Here is a tiny trained network, its code and every weight. The questions are about switching its units off for an input and a target symbol, where a switched-off unit gives its printed mean instead of its output.

import numpy as np


def w(rows, s, z=0):
    codes = np.array(rows[::2]) - 128.0
    scale = np.full(codes.shape[1], s)
    scale[-1] = z or s
    return codes * scale


def f(y):
    return np.maximum(y, 0)


def softmax(a):
    e = np.exp(a - a.max(-1, keepdims=True))
    return e / e.sum(-1, keepdims=True)


def log_softmax(a):
    a = a - a.max(-1, keepdims=True)
    return a - np.log(np.exp(a).sum(-1, keepdims=True))


def net(x, mask):
    ids = ['αβεζθτψ'.index(c) for c in x.split()]
    T = len(ids)
    res = E[ids] + P[:T]
    u = 0
    for l in range(3):
        r = res
        for j in range(2):
            rows = slice(2 * j, 2 * j + 2)
            q, k, v = (r @ M[l][rows].T for M in (Q, K, V))
            z = softmax(np.where(np.tri(T) > 0, q @ k.T / 2**0.5, -1e9)) @ v
            o = O[l][rows]
            res = res + np.where(mask[u + j], z, o[:, -1]) @ o[:, :-1]
        u += 2
        y = f(res @ A[l][:, :-1].T + A[l][:, -1])
        res = res + np.where(mask[u : u + 4], y, B[l][:, -1]) @ B[l][:, :-1]
        u += 4
    return log_softmax(res[-1] @ U[:, :-1].T + U[:, -1])


Q, K, V, O, A, B = {}, {}, {}, {}, {}, {}
E = w([
[154,170,133],'α',
[77,12,177],'β',
[209,93,170],'ε',
[219,251,157],'ζ',
[45,167,55],'θ',
[199,106,248],'τ',
[21,57,121],'ψ',
],0.015)
P = w([
[133,145,97],'0',
[123,135,95],'1',
[105,143,109],'2',
[67,155,132],'3',
[66,168,140],'4',
[183,189,111],'5',
[176,208,117],'6',
[21,222,176],'7',
[104,229,157],'8',
[108,255,142],'9',
],0.0048)
Q[0] = w([
[6,140,166],'0.h0',
[195,61,132],'0.h0',
[111,196,155],'0.h1',
[201,107,192],'0.h1',
],0.015)
K[0] = w([
[2,199,194],'0.h0',
[125,150,222],'0.h0',
[12,232,143],'0.h1',
[89,214,248],'0.h1',
],0.0088)
V[0] = w([
[117,117,104],'0.h0',
[169,157,177],'0.h0',
[131,78,1],'0.h1',
[138,61,64],'0.h1',
],0.0062)
O[0] = w([
[156,136,116,105],'0.h0',
[3,110,178,185],'0.h0',
[221,131,46,1],'0.h1',
[225,157,33,20],'0.h1',
],0.0066,0.0036)
A[0] = w([
[37,125,1,118],'0.n0',
[57,208,121,193],'0.n1',
[100,121,80,23],'0.n2',
[81,151,34,3],'0.n3',
],0.0094,0.0039)
B[0] = w([
[38,156,185,180],'0.n0',
[230,131,85,253],'0.n1',
[201,100,99,135],'0.n2',
[247,81,86,149],'0.n3',
],0.013,0.0065)
Q[1] = w([
[109,140,43],'1.h0',
[194,4,165],'1.h0',
[126,89,123],'1.h1',
[110,114,141],'1.h1',
],0.034)
K[1] = w([
[108,156,68],'1.h0',
[142,2,181],'1.h0',
[104,119,116],'1.h1',
[103,153,143],'1.h1',
],0.035)
V[1] = w([
[75,156,145],'1.h0',
[79,254,40],'1.h0',
[252,38,89],'1.h1',
[179,90,119],'1.h1',
],0.0099)
O[1] = w([
[144,162,80,74],'1.h0',
[229,1,227,2],'1.h0',
[33,186,100,145],'1.h1',
[100,156,115,151],'1.h1',
],0.0076,0.0024)
A[1] = w([
[150,217,254,2],'1.n0',
[150,249,235,144],'1.n1',
[244,79,107,92],'1.n2',
[87,196,191,150],'1.n3',
],0.0099,0.006)
B[1] = w([
[14,23,138,198],'1.n0',
[254,42,92,254],'1.n1',
[61,228,20,184],'1.n2',
[158,80,26,198],'1.n3',
],0.0097,0.014)
Q[2] = w([
[128,125,162],'2.h0',
[89,124,254],'2.h0',
[196,101,168],'2.h1',
[99,54,27],'2.h1',
],0.0088)
K[2] = w([
[128,132,157],'2.h0',
[107,149,254],'2.h0',
[95,164,129],'2.h1',
[198,144,250],'2.h1',
],0.012)
V[2] = w([
[23,2,130],'2.h0',
[66,124,5],'2.h0',
[126,110,211],'2.h1',
[226,162,114],'2.h1',
],0.0078)
O[2] = w([
[79,30,254,211],'2.h0',
[19,221,196,247],'2.h0',
[193,178,152,87],'2.h1',
[137,25,86,188],'2.h1',
],0.0054,0.011)
A[2] = w([
[154,191,36,195],'2.n0',
[179,149,246,52],'2.n1',
[254,231,132,147],'2.n2',
[161,144,78,3],'2.n3',
],0.0093,0.0033)
B[2] = w([
[250,227,134,253],'2.n0',
[102,147,99,145],'2.n1',
[110,43,254,162],'2.n2',
[31,56,119,178],'2.n3',
],0.0068,0.005)
U = w([
[202,88,129,28],'α',
[51,144,121,84],'β',
[122,187,107,139],'ε',
[109,85,73,88],'ζ',
[130,163,53,133],'θ',
[88,91,194,147],'τ',
[160,148,254,255],'ψ',
],0.0084,0.0091)

Each question gives the input, a string of symbols that net reads in full, and the target symbol t.
The units are the heads (2 rows each of Q, K, V and O) and the neurons (one row each of A and B). Each row of codes is followed by its name. A weight is (code - 128) times the scale printed after its matrix; where a second scale follows, it is the last column's (O, A, B and U).
mask holds one flag per unit, layer by layer, with each layer's heads first. A switched-off unit (its flag False) gives its mean, the last column of its rows in O or B, instead of its output. The means were averaged over made-up inputs and are rounded, as every weight is.
A unit's drop is (log p(t) with every unit on - log p(t) with that unit switched off) / (log p(t) with every unit on - log p(t) with every unit switched off).
The circuit of an input: a set's keep is (log p(t) with only the set's units on - log p(t) with every unit switched off) / (log p(t) with every unit on - log p(t) with every unit switched off). Starting from the 12 units with the biggest drops (on a tie, the unit counted first), units are removed one at a time, each time the one whose removal leaves the highest keep (on an exact tie, the one counted first), for as long as the keep stays at least 0.8.
circuit, biggest first: the units of the circuit, biggest drop first
most important unit: the unit with the biggest drop
top k neurons in layer l: the k neurons of layer l with the biggest drops, biggest first
drop when u is switched off: that unit's drop, to one decimal
input τ β α ψ α β α ε ψ, target ψ: circuit, biggest first -> 0.n0; 1.h1; 1.n3
input ε ζ ψ β β θ ε α ζ θ, target ε: most important unit -> 1.n2
input θ β ε θ ζ β, target θ: circuit, biggest first -> 1.h0; 1.n0
input ζ τ ζ τ, target ζ: circuit, biggest first -> 1.h0; 1.n1; 2.h1
input ε ψ ε α β α ε, target ε: circuit, biggest first -> 1.h0; 2.h0
input β ζ ε ε β ψ ε, target ψ: top 2 neurons in layer 1 -> 1.n2; 1.n0
input τ θ ε ζ α ζ α α β, target β: top 3 neurons in layer 1 -> 1.n1; 1.n3; 1.n0
input ε ε θ ζ ε α θ τ τ α, target τ: top 3 neurons in layer 0 -> 0.n3; 0.n0; 0.n1
input τ α β ψ τ α τ α α β, target β: top 2 neurons in layer 1 -> 1.n1; 1.n3
input β ζ β α τ τ ψ α, target ψ: top 3 neurons in layer 1 -> 1.n3; 1.n0; 1.n1
input α ψ θ ε ψ ζ ε ε, target θ: top 2 neurons in layer 0 -> 0.n0; 0.n3
input α τ ζ ψ θ, target ε: top 3 neurons in layer 0 -> 0.n3; 0.n1; 0.n2
input α ζ ε β α α θ ζ α ζ, target ζ: top 2 neurons in layer 0 -> 0.n1; 0.n3
input ζ ζ ε ψ τ ψ ζ ζ, target α: circuit, biggest first -> 1.n1
input β ζ β τ α α, target ψ: top 2 neurons in layer 1 -> 1.n3; 1.n0
input ζ ψ ζ ζ θ ψ ζ, target α: top 2 neurons in layer 0 -> 0.n0; 0.n1
input τ τ ψ ε θ α β ζ α ψ, target ψ: top 2 neurons in layer 1 -> 1.n0; 1.n3
input ε ζ ζ ε β α ζ, target ζ: top 3 neurons in layer 1 -> 1.n0; 1.n2; 1.n1
input ζ β ζ ε θ ζ ζ β θ ε, target θ: drop when 1.n3 is switched off -> 0.0
input ζ τ ζ ζ τ, target ζ: drop when 1.h0 is switched off -> 1.8
input β ε ε, target ε: drop when 2.h0 is switched off -> 0.2
input ε ε τ β β β α ε θ β, target θ: most important unit -> 1.h0
